Below are the code and all the weights of a small trained network. Each question names an input and a class and asks about switching units off, where a switched-off unit gives its printed mean instead of its output.

import numpy as np


def w(rows, s, z=0):
    codes = np.array(rows[::2]) - 128.0
    scale = np.full(codes.shape[1], s)
    scale[-1] = z or s
    return codes * scale


def norm(h):
    return h / np.sqrt((h * h).mean(-1, keepdims=True) + 1e-5)


def f(y):
    return y / 2 * (1 + np.tanh(0.7978845608 * (y + 0.044715 * y**3)))


def log_softmax(a):
    a = a - a.max(-1, keepdims=True)
    return a - np.log(np.exp(a).sum(-1, keepdims=True))


def net(x, mask):
    res = np.array(x, float).reshape(1, 6) / 4 @ E
    u = 0
    for l in range(2):
        y = f(norm(res) @ A[l][:, :-1].T + A[l][:, -1])
        res = res + np.where(mask[u : u + 11], y, B[l][:, -1]) @ B[l][:, :-1]
        u += 11
    return log_softmax(norm(res)[-1] @ U[:, :-1].T + U[:, -1])


A, B = {}, {}
E = w([
[159,35,161],'x0',
[2,80,87],'x1',
[98,161,29],'x2',
[176,53,139],'x3',
[123,64,55],'x4',
[160,144,176],'x5',
],0.0063)
A[0] = w([
[167,64,163,208],'0.n1',
[151,106,119,90],'0.n2',
[90,239,77,128],'0.n3',
[111,96,119,133],'0.n4',
[168,46,103,128],'0.n5',
[172,54,29,71],'0.n6',
[74,231,187,147],'0.n7',
[96,250,63,253],'0.n8',
[63,90,90,204],'0.n9',
[92,26,201,190],'0.n10',
[158,102,123,113],'0.n11',
],0.013,0.0033)
B[0] = w([
[193,161,107,207],'0.n1',
[112,123,107,130],'0.n2',
[64,101,214,215],'0.n3',
[141,119,121,142],'0.n4',
[103,155,76,186],'0.n5',
[64,121,65,196],'0.n6',
[118,126,136,212],'0.n7',
[35,12,254,254],'0.n8',
[132,59,160,203],'0.n9',
[221,212,192,228],'0.n10',
[123,118,98,139],'0.n11',
],0.016,0.0073)
A[1] = w([
[130,4,140,185],'1.n1',
[85,120,191,182],'1.n2',
[93,138,155,104],'1.n3',
[116,110,136,27],'1.n4',
[180,50,182,49],'1.n5',
[215,103,161,33],'1.n6',
[207,18,169,184],'1.n7',
[201,82,192,249],'1.n8',
[122,128,178,151],'1.n9',
[62,162,138,135],'1.n10',
[105,127,127,30],'1.n11',
],0.013,0.002)
B[1] = w([
[157,179,42,225],'1.n1',
[181,46,100,228],'1.n2',
[182,70,137,152],'1.n3',
[156,105,118,126],'1.n4',
[195,69,62,188],'1.n5',
[184,170,157,191],'1.n6',
[251,133,77,215],'1.n7',
[194,69,123,254],'1.n8',
[139,65,112,183],'1.n9',
[169,93,166,150],'1.n10',
[163,139,166,120],'1.n11',
],0.013,0.0066)
U = w([
[110,160,39,109],'0',
[142,119,145,72],'1',
[55,171,187,2],'2',
[233,177,163,193],'3',
[56,7,230,208],'4',
],0.012,0.0071)

Each question gives the input, the list of numbers given to net, and the class t.
The units are the neurons (one row each of A and B). Each row of codes is followed by its name. A weight is (code - 128) times the scale printed after its matrix; where a second scale follows, it is the last column's (A, B and U).
mask holds one flag per neuron, layer by layer. A switched-off neuron (its flag False) gives its mean, the last column of its row in B, instead of its output. The means were averaged over made-up inputs and are rounded, as every weight is.
A unit's drop is (log p(t) with every unit on - log p(t) with that unit switched off) / (log p(t) with every unit on - log p(t) with every unit switched off).
unit that matters most: the unit with the biggest drop
k most important neurons: the k neurons with the biggest drops, biggest first
top k neurons in layer l: the k neurons of layer l with the biggest drops, biggest first
drop when u is switched off: that unit's drop, to one decimal
input [2,-8,-5,-4,8,0], class 0: top 2 neurons in layer 0 => (0.n3, 0.n10)
input [3,3,2,3,1,-6], class 0: 2 most important neurons => (0.n6, 0.n8)
input [8,4,6,8,-1,-2], class 0: 2 most important neurons => (0.n6, 0.n5)
input [8,4,8,-1,1,-8], class 0: unit that matters most => 1.n1
input [7,-2,2,5,4,-3], class 0: 2 most important neurons => (0.n6, 0.n5)
input [4,8,3,5,1,2], class 3: 3 most important neurons => (0.n10, 0.n9, 0.n8)
input [-3,-8,1,6,6,6], class 0: top 4 neurons in layer 0 => (0.n10, 0.n8, 0.n9, 0.n5)
input [6,-8,2,1,6,4], class 0: drop when 0.n10 is switched off => 0.2
input [6,7,5,3,7,5], class 0: drop when 0.n6 is switched off => 0.4
input [6,0,3,1,4,-3], class 0: drop when 0.n6 is switched off => 0.3
input [-1,2,-3,4,0,4], class 3: drop when 0.n4 is switched off => 0.0
